Here is a tiny trained network, its code and every weight. The questions are about switching its units off for an input and a class, where a switched-off unit gives its printed mean instead of its output.

import numpy as np


def w(rows, s, z=0):
    codes = np.array(rows[::2]) - 128.0
    scale = np.full(codes.shape[1], s)
    scale[-1] = z or s
    return codes * scale


def f(y):
    return y / 2 * (1 + np.tanh(0.7978845608 * (y + 0.044715 * y**3)))


def log_softmax(a):
    a = a - a.max(-1, keepdims=True)
    return a - np.log(np.exp(a).sum(-1, keepdims=True))


def net(x, mask):
    res = np.array(x, float).reshape(1, 3) / 4 @ E
    y = f(res @ A[0][:, :-1].T + A[0][:, -1])
    res = res + np.where(mask, y, B[0][:, -1]) @ B[0][:, :-1]
    return log_softmax(res[-1] @ U[:, :-1].T + U[:, -1])


A, B = {}, {}
E = w([
[152,63,174,42,7,96],'x0',
[54,201,58,71,2,194],'x1',
[250,175,169,21,193,191],'x2',
],0.0061)
A[0] = w([
[133,15,235,54,37,88,99],'n0',
[104,212,72,201,211,175,98],'n1',
[105,40,222,72,70,149,164],'n2',
[55,69,75,214,77,49,121],'n3',
[181,20,185,95,22,136,121],'n4',
[211,180,187,71,163,245,110],'n5',
[152,51,211,147,184,66,122],'n6',
[172,35,163,57,37,61,115],'n7',
[128,211,101,223,176,219,100],'n8',
[176,45,199,213,212,94,93],'n9',
[253,209,135,3,168,182,115],'n10',
[179,4,131,139,193,52,121],'n11',
[125,194,65,187,226,119,69],'n12',
[181,20,190,178,176,88,101],'n13',
[135,174,25,102,52,147,152],'n14',
[133,171,25,145,43,250,103],'n15',
[179,46,190,155,180,2,118],'n16',
[247,214,166,109,142,171,77],'n17',
[119,228,60,208,204,157,112],'n18',
[137,165,61,173,163,146,135],'n19',
[83,77,41,229,93,6,94],'n20',
[65,162,38,62,72,186,105],'n21',
[50,78,105,202,85,80,98],'n22',
[53,196,12,41,86,179,106],'n23',
[147,97,96,85,95,121,253],'n24',
[213,202,188,60,155,177,112],'n25',
[192,71,183,183,189,68,108],'n26',
[89,219,86,88,65,129,125],'n27',
],0.0055,0.0054)
B[0] = w([
[103,61,217,138,180,211,216],'n0',
[83,78,240,139,162,195,208],'n1',
[97,89,161,149,236,138,208],'n2',
[77,133,124,17,55,56,225],'n3',
[119,52,200,168,229,230,207],'n4',
[47,69,129,19,51,48,215],'n5',
[183,204,124,147,81,140,205],'n6',
[108,83,219,148,225,208,211],'n7',
[81,58,254,108,173,215,192],'n8',
[174,160,153,140,56,146,232],'n9',
[48,106,122,20,62,40,254],'n10',
[193,186,123,137,82,137,212],'n11',
[95,108,209,130,89,188,184],'n12',
[211,188,160,188,41,163,204],'n13',
[191,179,97,170,118,146,210],'n14',
[194,187,122,181,51,198,202],'n15',
[194,229,133,173,51,133,227],'n16',
[70,119,156,52,62,110,174],'n17',
[83,23,230,122,192,201,219],'n18',
[146,58,143,73,159,133,168],'n19',
[63,130,153,49,38,97,216],'n20',
[214,180,159,143,84,160,207],'n21',
[71,117,151,31,82,106,189],'n22',
[234,205,166,167,81,181,226],'n23',
[164,121,63,188,250,93,255],'n24',
[55,126,114,68,35,40,205],'n25',
[192,183,144,165,56,137,211],'n26',
[190,158,131,160,111,168,193],'n27',
],0.005,0.0042)
U = w([
[202,210,148,159,82,199,79],'0',
[70,21,217,135,216,254,85],'1',
[28,101,134,81,66,58,82],'2',
[127,120,41,156,236,107,252],'3',
],0.0094,0.0043)

Each question gives the input, the list of numbers given to net, and the class t.
The units are the neurons (one row each of A and B). Each row of codes is followed by its name. A weight is (code - 128) times the scale printed after its matrix; where a second scale follows, it is the last column's (A, B and U).
mask holds one flag per neuron, in row order. A switched-off neuron (its flag False) gives its mean, the last column of its row in B, instead of its output. The means were averaged over made-up inputs and are rounded, as every weight is.
A unit's drop is (log p(t) with every unit on - log p(t) with that unit switched off) / (log p(t) with every unit on - log p(t) with every unit switched off).
The circuit of an input: a set's keep is (log p(t) with only the set's units on - log p(t) with every unit switched off) / (log p(t) with every unit on - log p(t) with every unit switched off). Starting from the 12 units with the biggest drops (on a tie, the unit counted first), units are removed one at a time, each time the one whose removal leaves the highest keep (on an exact tie, the one counted first), for as long as the keep stays at least 0.8.
circuit, biggest first: the units of the circuit, biggest drop first
top k neurons: the k neurons with the biggest drops, biggest first
drop of u: that unit's drop, to one decimal
input [0,4,5], class 2: circuit, biggest first : n10; n5
input [-5,-1,-6], class 2: circuit, biggest first : n3; n20
input [0,-4,5], class 2: circuit, biggest first : n10; n5; n25
input [-7,3,7], class 1: circuit, biggest first : n18
input [5,-2,6], class 2: top 3 neurons : n10; n25; n5
input [-7,8,-7], class 0: top 2 neurons : n23; n15
input [-8,6,4], class 1: top 3 neurons : n18; n8; n1
input [-2,-6,-8], class 2: top 3 neurons : n3; n20; n22
input [-2,4,6], class 2: top 2 neurons : n10; n5
input [0,8,-8], class 0: top 3 neurons : n23; n15; n21
input [-4,-6,7], class 2: drop of n10 : 0.3
input [-7,4,-7], class 1: drop of n8 : 0.5
input [4,6,-3], class 0: drop of n20 : 0.0
